Each row has a name. Each question is about the rows just above it. Places in a row count from 1.

[ 28 -56  55  -6   0  19   4  90 -33] -> F
[ 34  57  45 -49 -23   9  71  16 -30] -> C
[ 47 -15 -16  -6  -8  -4  -3 -27  27] -> K
tags:
[28] -> Q164
[-23] -> Q872
[47] -> Q554
[34] -> Q296
[9] -> Q721
Look up the entry of C at place 1 in the table: -> Q296
[ 47 -15 -16  -6  -8  -4  -3 -27  27] is in which row? -> K

[-15   9   0 -14   0  -5   1  -8   8 -15   4  -9  -5   3  -2 -10  -1   2
  -2 -19 -10] = P
[ 11   5  -7  58 -21 -41 -36  29  58 -15  32  61  37  22   7  23 -33  46
   7  35  32] = X
[ 17  19  -5  50 -12 -25 -23  10  55  -2  45  66  30  36  18  14 -46  42
   4  37  34] = T
[ 11  30   8  56 -28 -26  -9 -20  43  -5  37  55  19  32  37   2 -37  35
  -1  13  59] = G
[-28  40 -16   0   6 -10 -12 -14 -34   8   5 -24   1  -1  16  11  -8   8
 -12   4 -22] = Z
[-15   9   0 -14   0  -5   1  -8   8 -15   4  -9  -5   3  -2 -72  -1   2
  -2 -19  -9] = M
[ 13  31   5  54 -24 -23 -10 -16  46  -3  42  59  22  35  35   5 -41  35
   4  13  54] = H
[ 21   5 -31   0   2 -12   1 -16  20  12  -2  -3  -8 -24  -9 -13   2  21
 -19  -3   4] = Q
[ 17  19  -5  50 -12 -25 -23  10  55  -2  45  66  30  36  18  14 -46  42
  14  23  33] = S
[  1   3  12   1 -12 -10   8  -7 -12  10   8   6   3  -4   1   0   0  -4
  -2  16  15] = L
Table of tags by key:
[2] -> Q80
[0] -> Q738
[-37] -> Q797
[-41] -> Q274
[-20] -> Q414
The tag of G, keyed by place 17: -> Q797
Whose row is [-15   9   0 -14   0  -5   1  -8   8 -15   4  -9  -5   3  -2 -10  -1   2
  -2 -19 -10]? -> P
The row with [-28  40 -16   0   6 -10 -12 -14 -34   8   5 -24   1  -1  16  11  -8   8
 -12   4 -22] is -> Z
Whose row is [ 17  19  -5  50 -12 -25 -23  10  55  -2  45  66  30  36  18  14 -46  42
  14  23  33]? -> S
Which row holds [  1   3  12   1 -12 -10   8  -7 -12  10   8   6   3  -4   1   0   0  -4
  -2  16  15]? -> L

[-34  72 -42  11] = E
[-77  23  70  57] = V
[-15 -47 -69 -69] = J
[ 30  -2 -41  19] = D
[-43 -43  52  14] = N
[-73   5 -65  31] = B
[-34  -5  -7 -19] = W
[53 -5 13 28] = U
[ -3  43 -68  11] = R
[ 58  50 -31  65] = A
key -> tag
[-42] -> Q595
[-7] -> Q134
[-5] -> Q774
Join W by its entry at place 3: -> Q134
Whose row is [-34  72 -42  11]? -> E

[ 31 -18  33 -27] = vimo
[  9  -4  33 -56] = Dip
[  2 -22   6 -27] = tavuf
[-25   6  10  -5] = revi
[  7 -26  57   8] = bukef
[ 50 -70  33  21] = dako
tags:
[50] -> Q579
[-22] -> Q149
[-71] -> Q311
[-23] -> Q468
[-70] -> Q327
[-4] -> Q50
[-5] -> Q230
The tag of dako, keyed by place 2: -> Q327
Whose row is [  7 -26  57   8]? -> bukef

[-28  37  38 -27  83  46  20]  Rizuf
[  1  32 -13   9  15  18  11]  Teza
[ -7  41  38 -26  35  16   7]  tor
[ 22  48  38 -26 -27 -13  -5]  nidi
[-15  -2  26 -18 -43 -19 -13]  Bupib
Table of tags by key:
[8] -> Q352
[-26] -> Q119
[7] -> Q833
[-5] -> Q389
[-27] -> Q439
[-6] -> Q150
Join tor by its entry at place 7: -> Q833
[-28  37  38 -27  83  46  20] is in which row? -> Rizuf
The row with [ -7  41  38 -26  35  16   7] is -> tor

[ 59 -58 -11  56 -83] : taz
[-65 -73  -4 -76  24] : tatib
[ 48  20 -66 -45  -2] : Motup
[-21 -52 -28  67  35] : noge
[ 33 -11 -28  67  35] : betav
[-57  22  68  38 -15] : kota
[15 84 32 61  9] : ziv
[-63  11  16 -14 -67] : bipu
[-21 -11 -28  67  35] : Ferol
[-21 -52 -28  67  21] : moz
[-40  11 -41  29  77] : labuv
Table of tags by key:
[67] -> Q532
[-22] -> Q310
[56] -> Q986
[68] -> Q634
[-14] -> Q243
[-21] -> Q204
Look up the entry of moz at place 4 in the table: -> Q532
Whose row is [-21 -11 -28  67  35]? -> Ferol
Whose row is [-57  22  68  38 -15]? -> kota
Whose row is [ 33 -11 -28  67  35]? -> betav

[ 27 -33 -11 -23 -22 -50 -18 -20 -12  79  -8  36 -77  18 -30  52  -8  30
 -26  11  20 -11  -3   4 -11 -20   5 -19 -41 -18] = Gilib
[-22 -29 -21   6  25 -54  15  22  22   5 -16  10  -1 -13  39 -22 -16  18
 -42  -5  47  37   8  19 -33  44 -41   0  63  -2] = Gofib
[-35   4   9   5   9 -24  11 -36   2   1 -22   5 -16  61 -11   7 -12 -27
  31  26 -18  21 -10 -35 -25  37 -28   6  44 -21] = Koba
[-12 -29 -19   0  17 -54   8  15  15  18 -15  15 -13  -7  25  -9 -14  21
 -39  -3  42  26   6  14 -29  34 -35 -14  39  13] = bugi
[ 27 -33 -10 -23 -22 -50 -18 -20 -12  79  -8  36 -77  18 -30  52  -8  30
 -26  11  20 -11  -4   2 -11 -20   3 -19 -41 -18] = Vuzuz
[-22 -29 -21   6  25 -54  15  22  22   5 -16  10  -1 -13  39 -22 -16  18
 -42  -5  47  37   8  19 -33  44 -43 -13  54  20] = nera
Table of tags by key:
[-50] -> Q602
[-24] -> Q75
[-20] -> Q776
[-54] -> Q388
The tag of Gilib, keyed by place 6: -> Q602
Whose row is [-22 -29 -21   6  25 -54  15  22  22   5 -16  10  -1 -13  39 -22 -16  18
 -42  -5  47  37   8  19 -33  44 -41   0  63  -2]? -> Gofib
Which row holds [-12 -29 -19   0  17 -54   8  15  15  18 -15  15 -13  -7  25  -9 -14  21
 -39  -3  42  26   6  14 -29  34 -35 -14  39  13]? -> bugi

[ 11 -26   8 -12  16 -30  -1 -45 -10 -28 -64   5  -5   5  17   1 -16  38
  12  17  -2  -3   3  -6  -7  -9  -1  21  -4   1  25  13  19   2  17   0
  14 -30 -28 -14 -23] -> vur
[-21 -13 -13  32   9  15 -23   8  -9 -10   5  -7  -7  13 -12  18  11   7
   5   5   9   8  29  15  26 -34  21  23  -8  22   5 -43 -15  -7  20  11
  -4 -28  -2 -17 -17] -> muzu
[ -2 -14  -8  -8  21  25  -6   4  -7 -12  14 -13 -32  18 -11  27  -8 -10
 -12  36  11  -3   9  18   8  43 -29   5 -22  20 -48  12  21  30 -20 -26
   8   2 -22   6  52] -> Sem
[ -3   7 -25  -9 -17   1  -9   9  21 -16   9 -13 -33  31  13  -3 -10 -13
   5  -7  -3 -21 -15  -1 -28 -23  -2   6 -28  -5 -11  -1 -14   0  -7 -25
  14 -15   4 -12  15] -> Bigut
key -> tag
[10] -> Q379
[-3] -> Q903
[-21] -> Q786
[38] -> Q124
[11] -> Q644
Join vur by its entry at place 1: -> Q644
Whose row is [ -3   7 -25  -9 -17   1  -9   9  21 -16   9 -13 -33  31  13  -3 -10 -13
   5  -7  -3 -21 -15  -1 -28 -23  -2   6 -28  -5 -11  -1 -14   0  -7 -25
  14 -15   4 -12  15]? -> Bigut
Whose row is [-21 -13 -13  32   9  15 -23   8  -9 -10   5  -7  -7  13 -12  18  11   7
   5   5   9   8  29  15  26 -34  21  23  -8  22   5 -43 -15  -7  20  11
  -4 -28  -2 -17 -17]? -> muzu
Whose row is [ 11 -26   8 -12  16 -30  -1 -45 -10 -28 -64   5  -5   5  17   1 -16  38
  12  17  -2  -3   3  -6  -7  -9  -1  21  -4   1  25  13  19   2  17   0
  14 -30 -28 -14 -23]? -> vur

[-50  17 -10 -40  39 -62 -26]  Fen
[  8   0  -9  53  67  -1 -62]  Defar
[-13 -53 -81 -35  72 -68 -76]  nepi
Table of tags by key:
[-9] -> Q181
[-53] -> Q292
[-81] -> Q395
Look up the entry of nepi at place 3 in the table: -> Q395
Where do [-50  17 -10 -40  39 -62 -26] appear? -> Fen

